Here is a tiny trained network, its code and every weight. The questions are about switching its units off for an input and a class, where a switched-off unit gives its printed mean instead of its output.

import numpy as np


def w(rows, s, z=0):
    codes = np.array(rows[::2]) - 128.0
    scale = np.full(codes.shape[1], s)
    scale[-1] = z or s
    return codes * scale


def norm(h):
    return h / np.sqrt((h * h).mean(-1, keepdims=True) + 1e-5)


def f(y):
    return np.maximum(y, 0)


def log_softmax(a):
    a = a - a.max(-1, keepdims=True)
    return a - np.log(np.exp(a).sum(-1, keepdims=True))


def net(x, mask):
    res = np.array(x, float).reshape(1, 5) / 4 @ E
    u = 0
    for l in range(2):
        y = f(norm(res) @ A[l][:, :-1].T + A[l][:, -1])
        res = res + np.where(mask[u : u + 16], y, B[l][:, -1]) @ B[l][:, :-1]
        u += 16
    return log_softmax(norm(res)[-1] @ U[:, :-1].T + U[:, -1])


A, B = {}, {}
E = w([
[104,180,105,208,254,134,86,127,109],'x0',
[236,122,139,162,94,135,222,115,41],'x1',
[54,145,145,95,142,75,225,92,132],'x2',
[131,198,106,210,100,157,164,113,213],'x3',
[92,91,125,191,87,154,82,124,75],'x4',
],0.0045)
A[0] = w([
[129,121,127,204,172,137,85,138,72,100],'L0N0',
[164,98,119,91,144,114,169,142,78,82],'L0N1',
[141,159,142,99,109,137,152,136,165,24],'L0N2',
[71,80,128,74,107,122,107,134,82,90],'L0N3',
[87,107,124,164,107,145,119,137,74,114],'L0N4',
[114,140,119,144,117,119,163,117,99,64],'L0N5',
[156,127,125,127,62,136,91,129,183,130],'L0N6',
[238,108,119,178,51,147,125,141,73,142],'L0N7',
[140,154,139,134,89,144,121,105,172,81],'L0N8',
[133,111,130,57,115,130,69,124,128,2],'L0N9',
[123,140,126,168,163,133,110,121,127,59],'L0N10',
[160,104,131,82,171,134,2,147,105,82],'L0N11',
[101,96,129,139,108,126,133,134,130,125],'L0N12',
[220,159,124,127,195,137,130,147,170,117],'L0N13',
[186,116,117,152,16,135,97,149,129,191],'L0N14',
[116,106,130,76,107,126,153,133,81,95],'L0N15',
],0.0098,0.0025)
B[0] = w([
[133,154,107,222,173,145,89,68,108,206],'L0N0',
[111,206,152,124,105,173,109,86,152,191],'L0N1',
[130,119,119,198,183,135,93,155,70,153],'L0N2',
[131,135,152,11,142,170,137,141,106,196],'L0N3',
[124,79,121,136,143,70,86,72,110,173],'L0N4',
[62,98,177,89,196,127,68,154,108,151],'L0N5',
[56,143,135,116,93,192,174,161,201,180],'L0N6',
[140,123,166,103,44,124,176,132,8,255],'L0N7',
[110,94,140,147,95,125,90,176,114,157],'L0N8',
[126,54,101,71,90,119,127,161,107,174],'L0N9',
[162,133,146,134,129,140,152,151,207,163],'L0N10',
[75,17,100,174,129,100,149,167,171,228],'L0N11',
[140,181,155,140,121,104,138,148,174,148],'L0N12',
[176,147,151,89,215,152,150,109,198,198],'L0N13',
[189,127,141,122,121,170,80,31,151,226],'L0N14',
[124,199,154,143,138,179,202,146,146,184],'L0N15',
],0.012,0.0081)
A[1] = w([
[91,165,120,162,65,46,143,110,67,136],'L1N0',
[155,114,65,175,87,54,112,155,29,98],'L1N1',
[134,189,163,27,47,133,102,123,101,88],'L1N2',
[138,162,114,129,132,129,64,109,147,120],'L1N3',
[146,157,73,165,201,154,116,161,182,88],'L1N4',
[109,230,111,33,144,50,158,112,68,49],'L1N5',
[131,88,127,120,104,120,101,121,144,100],'L1N6',
[186,202,147,131,122,180,152,173,93,102],'L1N7',
[204,81,94,92,68,131,120,113,160,68],'L1N8',
[233,145,116,135,85,151,173,175,124,8],'L1N9',
[75,139,148,133,178,81,90,152,105,129],'L1N10',
[107,112,107,147,96,114,71,124,159,120],'L1N11',
[114,236,112,182,120,94,161,184,202,54],'L1N12',
[99,177,83,158,68,123,77,142,132,15],'L1N13',
[169,177,81,135,236,27,128,146,158,93],'L1N14',
[28,86,88,66,138,86,149,255,154,81],'L1N15',
],0.0088,0.0017)
B[1] = w([
[145,50,146,95,174,145,60,180,106,157],'L1N0',
[150,80,167,139,68,145,5,123,74,153],'L1N1',
[159,190,164,128,182,149,165,90,137,254],'L1N2',
[160,107,153,169,123,105,179,153,177,149],'L1N3',
[158,127,124,92,189,52,99,85,168,209],'L1N4',
[142,173,182,102,73,159,165,87,119,193],'L1N5',
[149,170,126,117,152,109,145,182,119,155],'L1N6',
[100,131,141,57,82,113,137,104,153,212],'L1N7',
[50,191,117,121,204,40,179,155,85,178],'L1N8',
[77,172,167,76,147,143,145,120,147,170],'L1N9',
[200,124,110,70,84,163,169,117,202,168],'L1N10',
[175,196,122,133,162,115,157,204,136,161],'L1N11',
[91,54,85,149,104,132,129,174,64,183],'L1N12',
[76,193,133,148,124,117,114,150,146,138],'L1N13',
[157,140,142,167,184,161,104,106,206,196],'L1N14',
[79,42,99,83,98,96,161,180,65,233],'L1N15',
],0.013,0.0068)
U = w([
[40,32,70,74,110,88,155,246,122,168],'0',
[166,120,107,183,223,103,83,108,240,182],'1',
[128,223,220,44,78,186,182,69,92,173],'2',
[77,207,93,227,50,134,101,200,151,50],'3',
[128,195,14,164,68,76,102,120,70,3],'4',
[168,61,146,215,81,137,1,89,6,124],'5',
],0.0083,0.0047)

Each question gives the input, the list of numbers given to net, and the class t.
The units are the neurons (one row each of A and B). Each row of codes is followed by its name. A weight is (code - 128) times the scale printed after its matrix; where a second scale follows, it is the last column's (A, B and U).
mask holds one flag per neuron, layer by layer. A switched-off neuron (its flag False) gives its mean, the last column of its row in B, instead of its output. The means were averaged over made-up inputs and are rounded, as every weight is.
A unit's drop is (log p(t) with every unit on - log p(t) with that unit switched off) / (log p(t) with every unit on - log p(t) with every unit switched off).
The circuit of an input: a set's keep is (log p(t) with only the set's units on - log p(t) with every unit switched off) / (log p(t) with every unit on - log p(t) with every unit switched off). Starting from the 12 units with the biggest drops (on a tie, the unit counted first), units are removed one at a time, each time the one whose removal leaves the highest keep (on an exact tie, the one counted first), for as long as the keep stays at least 0.8.
circuit, biggest first: the units of the circuit, biggest drop first
k most important neurons: the k neurons with the biggest drops, biggest first
top k neurons in layer l: the k neurons of layer l with the biggest drops, biggest first
drop of u: that unit's drop, to one decimal
input [3,-2,3,5,8], class 1: most important neuron -> L0N7
input [1,-7,-1,0,-8], class 0: circuit, biggest first -> L1N15; L0N14
input [-2,-2,-1,-1,-7], class 0: top 3 neurons in layer 0 -> L0N14; L0N0; L0N9
input [2,-7,8,-4,7], class 0: 4 most important neurons -> L0N14; L1N15; L0N7; L0N1
input [6,1,-6,0,6], class 5: 2 most important neurons -> L0N7; L1N1
input [1,6,6,6,3], class 5: 2 most important neurons -> L0N13; L0N3
input [-3,-6,4,1,3], class 0: 4 most important neurons -> L1N15; L0N14; L0N7; L0N1
input [2,2,7,1,-7], class 1: 3 most important neurons -> L0N7; L1N14; L0N3
input [4,-5,-5,2,-3], class 1: 2 most important neurons -> L0N13; L0N7
input [8,6,-4,-1,-1], class 1: top 2 neurons in layer 0 -> L0N13; L0N0
input [6,3,-4,7,4], class 5: 2 most important neurons -> L0N0; L0N7
input [3,5,1,1,2], class 5: top 2 neurons in layer 0 -> L0N0; L0N3
input [-1,-5,-6,6,7], class 3: top 3 neurons in layer 0 -> L0N13; L0N6; L0N8
input [2,0,-8,1,-5], class 1: 2 most important neurons -> L0N13; L0N11
input [5,2,3,4,4], class 1: circuit, biggest first -> L0N7
input [1,0,-7,2,4], class 5: drop of L0N7 -> 0.5
input [-8,-7,-1,-2,0], class 0: drop of L1N15 -> 0.1
input [7,6,5,-6,-6], class 1: drop of L1N15 -> 0.2
